Below are the code and all the weights of a small trained network. Each question names an input and a class and asks about switching units off, where a switched-off unit gives its printed mean instead of its output.

import numpy as np


def w(rows, s, z=0):
    codes = np.array(rows[::2]) - 128.0
    scale = np.full(codes.shape[1], s)
    scale[-1] = z or s
    return codes * scale


def f(y):
    return np.maximum(y, 0)


def log_softmax(a):
    a = a - a.max(-1, keepdims=True)
    return a - np.log(np.exp(a).sum(-1, keepdims=True))


def net(x, mask):
    res = np.array(x, float).reshape(1, 4) / 4 @ E
    y = f(res @ A[0][:, :-1].T + A[0][:, -1])
    res = res + np.where(mask, y, B[0][:, -1]) @ B[0][:, :-1]
    return log_softmax(res[-1] @ U[:, :-1].T + U[:, -1])


A, B = {}, {}
E = w([
[174,89,151,134,219,64,232,226],'x0',
[151,159,155,236,92,66,192,39],'x1',
[203,1,79,81,137,108,129,40],'x2',
[56,73,209,42,68,40,145,123],'x3',
],0.0069)
A[0] = w([
[100,96,86,47,153,191,53,194,15],'neuron 1',
[45,225,171,159,133,148,132,221,60],'neuron 2',
[174,105,176,138,223,70,221,204,18],'neuron 3',
[211,18,64,69,159,114,127,51,3],'neuron 4',
[73,165,126,139,2,199,16,17,24],'neuron 5',
[54,92,232,43,57,54,167,130,12],'neuron 6',
[180,162,56,182,187,194,123,131,56],'neuron 7',
[173,155,49,194,185,208,129,136,64],'neuron 8',
[190,154,51,192,165,178,105,152,77],'neuron 9',
[182,102,158,146,206,70,224,211,8],'neuron 10',
[110,94,66,41,164,187,78,185,60],'neuron 11',
[181,166,45,182,173,184,125,134,34],'neuron 12',
[145,144,161,246,74,69,205,24,47],'neuron 13',
[86,97,114,45,141,158,89,194,49],'neuron 14',
[196,153,68,196,182,195,123,143,88],'neuron 15',
[46,229,197,157,125,145,124,221,45],'neuron 16',
[162,156,160,232,75,67,200,17,65],'neuron 17',
[181,103,151,142,202,78,206,204,180],'neuron 18',
[224,24,62,76,150,104,127,77,80],'neuron 19',
[177,172,68,187,177,184,113,141,46],'neuron 20',
[36,83,213,56,66,42,143,143,20],'neuron 21',
[57,224,188,164,129,147,124,221,51],'neuron 22',
],0.0057,0.0029)
B[0] = w([
[215,202,161,86,197,136,124,206,192],'neuron 1',
[207,103,135,177,70,219,220,33,202],'neuron 2',
[32,181,22,70,213,216,46,80,193],'neuron 3',
[213,121,155,182,84,235,232,29,208],'neuron 4',
[16,195,11,42,248,227,38,95,254],'neuron 5',
[75,30,212,211,197,45,54,99,206],'neuron 6',
[80,56,199,178,146,57,80,120,189],'neuron 7',
[85,73,185,170,134,59,88,119,196],'neuron 8',
[85,60,186,177,135,58,90,124,191],'neuron 9',
[34,186,33,49,217,207,52,73,191],'neuron 10',
[234,201,179,99,203,116,139,212,196],'neuron 11',
[86,40,197,188,155,51,77,112,184],'neuron 12',
[238,218,160,46,242,127,109,255,213],'neuron 13',
[212,173,175,107,211,110,131,197,181],'neuron 14',
[78,63,181,175,133,44,75,117,197],'neuron 15',
[198,107,146,175,90,228,211,33,203],'neuron 16',
[239,225,157,46,237,124,102,254,216],'neuron 17',
[49,166,35,75,111,173,84,90,210],'neuron 18',
[192,124,146,188,55,212,228,44,216],'neuron 19',
[89,53,188,179,141,66,98,113,184],'neuron 20',
[66,19,224,208,191,55,61,92,206],'neuron 21',
[203,113,145,176,76,222,210,29,200],'neuron 22',
],0.0052,0.007)
U = w([
[76,62,192,157,133,55,97,117,107],'0',
[55,158,9,94,148,161,92,104,101],'1',
[181,117,139,149,88,171,217,66,111],'2',
[199,172,157,99,157,110,125,247,114],'3',
[106,124,85,124,72,91,147,161,250],'4',
[106,131,91,121,54,77,167,176,83],'5',
],0.014,0.015)

Each question gives the input, the list of numbers given to net, and the class t.
The units are the neurons (one row each of A and B). Each row of codes is followed by its name. A weight is (code - 128) times the scale printed after its matrix; where a second scale follows, it is the last column's (A, B and U).
mask holds one flag per neuron, in row order. A switched-off neuron (its flag False) gives its mean, the last column of its row in B, instead of its output. The means were averaged over made-up inputs and are rounded, as every weight is.
A unit's drop is (log p(t) with every unit on - log p(t) with that unit switched off) / (log p(t) with every unit on - log p(t) with every unit switched off).
The circuit of an input: a set's keep is (log p(t) with only the set's units on - log p(t) with every unit switched off) / (log p(t) with every unit on - log p(t) with every unit switched off). Starting from the 12 units with the biggest drops (on a tie, the unit counted first), units are removed one at a time, each time the one whose removal leaves the highest keep (on an exact tie, the one counted first), for as long as the keep stays at least 0.8.
circuit, biggest first: the units of the circuit, biggest drop first
top k neurons: the k neurons with the biggest drops, biggest first
drop when u is switched off: that unit's drop, to one decimal
input [-2,-8,-4,6], class 3: top neuron	[neuron 1]
input [-4,7,6,5], class 3: circuit, biggest first	[neuron 17; neuron 13]
input [7,7,-2,6], class 1: circuit, biggest first	[neuron 3; neuron 10]
input [6,2,0,4], class 1: circuit, biggest first	[neuron 3; neuron 10]
input [-6,-4,-7,5], class 2: circuit, biggest first	[neuron 16; neuron 2]
input [5,-4,6,-4], class 2: top 3 neurons	[neuron 19; neuron 4; neuron 5]
input [6,1,1,5], class 1: top 2 neurons	[neuron 3; neuron 10]
input [6,-4,-6,6], class 0: top 3 neurons	[neuron 21; neuron 6; neuron 5]
input [6,1,-1,5], class 1: top 3 neurons	[neuron 3; neuron 10; neuron 18]
input [0,0,-7,-5], class 2: top 3 neurons	[neuron 2; neuron 22; neuron 16]
input [6,-1,8,4], class 2: top 2 neurons	[neuron 4; neuron 19]
input [3,-5,-5,6], class 0: top 2 neurons	[neuron 21; neuron 6]
input [3,-1,0,3], class 4: drop when neuron 8 is switched off	0.3
input [3,-2,-1,1], class 4: drop when neuron 5 is switched off	1.9
input [2,6,-8,-3], class 2: circuit, biggest first	[neuron 2]
input [7,3,5,-2], class 1: drop when neuron 1 is switched off	0.0
